Below are the code and all the weights of a small trained network. Each question names an input and a target symbol and asks about switching units off, where a switched-off unit gives its printed mean instead of its output.

import numpy as np


def w(rows, s, z=0):
    codes = np.array(rows[::2]) - 128.0
    scale = np.full(codes.shape[1], s)
    scale[-1] = z or s
    return codes * scale


def norm(h):
    return h / np.sqrt((h * h).mean(-1, keepdims=True) + 1e-5)


def f(y):
    return np.maximum(y, 0)


def softmax(a):
    e = np.exp(a - a.max(-1, keepdims=True))
    return e / e.sum(-1, keepdims=True)


def log_softmax(a):
    a = a - a.max(-1, keepdims=True)
    return a - np.log(np.exp(a).sum(-1, keepdims=True))


def net(x, mask):
    ids = ['εθλμπφ'.index(c) for c in x.split()]
    T = len(ids)
    res = E[ids] + P[:T]
    q, k, v = (norm(res) @ M[0].T for M in (Q, K, V))
    z = softmax(np.where(np.tri(T) > 0, q @ k.T / 3**0.5, -1e9)) @ v
    res = res + np.where(mask[0], z, O[0][:, -1]) @ O[0][:, :-1]
    y = f(norm(res) @ A[0][:, :-1].T + A[0][:, -1])
    res = res + np.where(mask[1:9], y, B[0][:, -1]) @ B[0][:, :-1]
    return log_softmax(norm(res)[-1] @ U[:, :-1].T + U[:, -1])


Q, K, V, O, A, B = {}, {}, {}, {}, {}, {}
E = w([
[34,127,134,183,115,2,26,179],'ε',
[207,114,109,159,134,75,181,91],'θ',
[136,132,82,159,109,104,67,115],'λ',
[95,198,2,61,159,188,161,12],'μ',
[120,152,31,115,35,39,132,239],'π',
[112,121,142,139,129,113,85,191],'φ',
],0.012)
P = w([
[143,67,91,80,8,193,161,81],'0',
[116,161,131,228,110,127,216,178],'1',
[173,189,161,135,165,140,119,170],'2',
[159,57,68,113,241,74,172,106],'3',
[30,171,130,214,132,125,179,185],'4',
[154,198,151,141,157,117,104,186],'5',
],0.013)
Q[0] = w([
[100,135,100,204,180,135,144,167],'h1',
[254,146,164,117,142,89,42,175],'h1',
[25,134,182,156,124,163,201,135],'h1',
],0.016)
K[0] = w([
[179,100,157,83,73,128,95,137],'h1',
[97,8,107,202,68,122,154,136],'h1',
[205,182,195,107,147,109,66,124],'h1',
],0.018)
V[0] = w([
[5,178,72,125,121,137,213,171],'h1',
[153,160,60,243,143,117,214,73],'h1',
[120,173,80,125,135,228,61,92],'h1',
],0.014)
O[0] = w([
[85,121,171,80,168,223,176,140,253],'h1',
[121,117,108,162,113,246,116,187,78],'h1',
[168,149,43,97,168,140,114,153,192],'h1',
],0.012,0.0043)
A[0] = w([
[134,92,143,104,205,158,120,150,5],'n1',
[139,9,65,79,59,145,84,77,180],'n2',
[87,52,98,195,124,179,152,160,254],'n3',
[111,7,123,164,211,115,106,105,159],'n4',
[141,135,146,119,9,124,118,147,125],'n5',
[62,103,156,165,104,134,201,117,124],'n6',
[118,166,100,212,103,125,126,107,47],'n7',
[86,178,162,191,114,103,186,124,22],'n8',
],0.018,0.0027)
B[0] = w([
[129,169,132,62,131,208,121,109,187],'n1',
[206,62,104,5,31,37,172,113,209],'n2',
[108,79,119,148,176,8,159,54,254],'n3',
[203,181,79,72,101,79,129,26,186],'n4',
[143,132,156,125,177,181,71,34,209],'n5',
[129,181,134,223,97,127,116,225,243],'n6',
[152,111,147,95,103,205,98,195,189],'n7',
[147,90,118,44,115,200,136,67,238],'n8',
],0.016,0.0087)
U = w([
[152,61,134,23,71,128,157,1,106],'ε',
[170,34,139,216,144,181,26,38,65],'θ',
[213,140,76,171,119,139,61,211,78],'λ',
[84,109,184,209,116,121,192,128,254],'μ',
[156,190,194,101,32,246,104,121,86],'π',
[136,166,95,138,233,19,152,100,158],'φ',
],0.0067,0.0024)

Each question gives the input, a string of symbols that net reads in full, and the target symbol t.
The units are the heads (3 rows each of Q, K, V and O) and the neurons (one row each of A and B). Each row of codes is followed by its name. A weight is (code - 128) times the scale printed after its matrix; where a second scale follows, it is the last column's (O, A, B and U).
mask holds one flag per unit, heads first, then neurons. A switched-off unit (its flag False) gives its mean, the last column of its rows in O or B, instead of its output. The means were averaged over made-up inputs and are rounded, as every weight is.
A unit's drop is (log p(t) with every unit on - log p(t) with that unit switched off) / (log p(t) with every unit on - log p(t) with every unit switched off).
The circuit of an input: a set's keep is (log p(t) with only the set's units on - log p(t) with every unit switched off) / (log p(t) with every unit on - log p(t) with every unit switched off). Starting from all 9 units, units are removed one at a time, each time the one whose removal leaves the highest keep (on an exact tie, the one counted first), for as long as the keep stays at least 0.8.
circuit, biggest first: the units of the circuit, biggest drop first
most important unit: the unit with the biggest drop
k most important neurons: the k neurons with the biggest drops, biggest first
drop when u is switched off: that unit's drop, to one decimal
input λ μ π λ π, target μ: most important unit : n6
input π ε μ λ μ, target φ: circuit, biggest first : (h1 n3 n8)
input π θ φ π, target φ: circuit, biggest first : (h1 n8 n2)
input φ ε ε θ μ, target π: circuit, biggest first : (h1 n6 n3)
input μ θ ε, target μ: circuit, biggest first : (h1 n3)
input φ φ ε, target φ: circuit, biggest first : (n2 n5)
input λ θ ε, target λ: circuit, biggest first : (h1 n3)
input ε θ θ θ ε, target θ: circuit, biggest first : (h1 n5)
input ε μ ε π φ, target π: circuit, biggest first : (h1 n8 n6 n3)
input φ π π φ ε, target μ: circuit, biggest first : (n6 h1)
input π π φ λ ε ε, target π: 2 most important neurons : (n3 n8)
input μ λ π, target μ: circuit, biggest first : (h1 n3 n8)
input π ε ε θ φ μ, target π: 3 most important neurons : (n1 n2 n4)
input λ π θ φ ε θ, target λ: most important neuron : (n3)
input π φ π π π π, target π: 2 most important neurons : (n3 n2)
input π μ ε θ λ, target π: 2 most important neurons : (n8 n6)
input φ λ π ε φ λ, target φ: 3 most important neurons : (n8 n2 n6)
input μ π λ π ε, target λ: drop when h1 is switched off : 0.6
input θ λ ε, target θ: drop when h1 is switched off : 0.9
input π π ε θ ε, target π: drop when n6 is switched off : 0.3
input π φ μ μ λ, target φ: circuit, biggest first : (n3)
